Below are the code and all the weights of a small trained network. Each question names an input and a class and asks about switching units off, where a switched-off unit gives its printed mean instead of its output.

import numpy as np


def w(rows, s, z=0):
    codes = np.array(rows[::2]) - 128.0
    scale = np.full(codes.shape[1], s)
    scale[-1] = z or s
    return codes * scale


def f(y):
    return np.maximum(y, 0)


def log_softmax(a):
    a = a - a.max(-1, keepdims=True)
    return a - np.log(np.exp(a).sum(-1, keepdims=True))


def net(x, mask):
    res = np.array(x, float).reshape(1, 4) / 4 @ E
    y = f(res @ A[0][:, :-1].T + A[0][:, -1])
    res = res + np.where(mask, y, B[0][:, -1]) @ B[0][:, :-1]
    return log_softmax(res[-1] @ U[:, :-1].T + U[:, -1])


A, B = {}, {}
E = w([
[84,47,49,91,144],'x0',
[147,106,142,90,26],'x1',
[247,94,102,179,168],'x2',
[92,72,199,176,82],'x3',
],0.011)
A[0] = w([
[73,143,63,24,115,174],'N0',
[108,91,155,236,89,122],'N1',
[4,181,194,156,171,254],'N2',
[55,114,113,36,80,116],'N3',
[227,62,63,20,107,180],'N4',
[158,159,107,162,212,120],'N5',
[148,90,55,1,95,174],'N6',
[207,80,39,35,208,134],'N7',
[134,209,161,194,240,196],'N8',
[180,166,33,178,228,209],'N9',
[242,115,247,134,3,198],'N10',
],0.0085,0.0062)
B[0] = w([
[87,83,55,17,120,215],'N0',
[153,47,183,181,95,176],'N1',
[138,103,208,71,117,249],'N2',
[85,74,103,59,63,200],'N3',
[77,164,80,153,136,225],'N4',
[199,121,151,170,204,182],'N5',
[53,147,46,109,118,219],'N6',
[116,179,48,127,194,230],'N7',
[215,134,212,133,203,219],'N8',
[143,115,116,183,254,245],'N9',
[63,194,156,230,59,252],'N10',
],0.0084,0.011)
U = w([
[187,107,117,151,141,5],'0',
[221,123,171,179,255,80],'1',
[136,20,194,172,116,238],'2',
[112,205,194,241,35,174],'3',
[162,222,209,23,137,162],'4',
[131,181,17,129,200,114],'5',
[98,59,98,23,62,124],'6',
],0.0091,0.003)

Each question gives the input, the list of numbers given to net, and the class t.
The units are the neurons (one row each of A and B). Each row of codes is followed by its name. A weight is (code - 128) times the scale printed after its matrix; where a second scale follows, it is the last column's (A, B and U).
mask holds one flag per neuron, in row order. A switched-off neuron (its flag False) gives its mean, the last column of its row in B, instead of its output. The means were averaged over made-up inputs and are rounded, as every weight is.
A unit's drop is (log p(t) with every unit on - log p(t) with that unit switched off) / (log p(t) with every unit on - log p(t) with every unit switched off).
The circuit of an input: a set's keep is (log p(t) with only the set's units on - log p(t) with every unit switched off) / (log p(t) with every unit on - log p(t) with every unit switched off). Starting from all 11 units, units are removed one at a time, each time the one whose removal leaves the highest keep (on an exact tie, the one counted first), for as long as the keep stays at least 0.8.
circuit, biggest first: the units of the circuit, biggest drop first
unit that matters most: the unit with the biggest drop
k most important neurons: the k neurons with the biggest drops, biggest first
drop when u is switched off: that unit's drop, to one decimal
input [3,2,-3,-5], class 6: circuit, biggest first	N0, N3
input [3,-6,1,-6], class 1: unit that matters most	N8
input [2,2,6,1], class 5: circuit, biggest first	N8, N2
input [2,5,3,0], class 3: 2 most important neurons	N10, N9
input [-2,-1,1,-8], class 1: 2 most important neurons	N8, N9
input [-8,-7,-8,6], class 4: 2 most important neurons	N2, N8
input [3,-6,-7,7], class 6: drop when N3 is switched off	0.2
input [4,1,-5,-8], class 6: drop when N3 is switched off	0.7
input [-7,-6,-6,7], class 2: drop when N7 is switched off	0.2
input [6,-1,-3,-3], class 6: 2 most important neurons	N0, N3
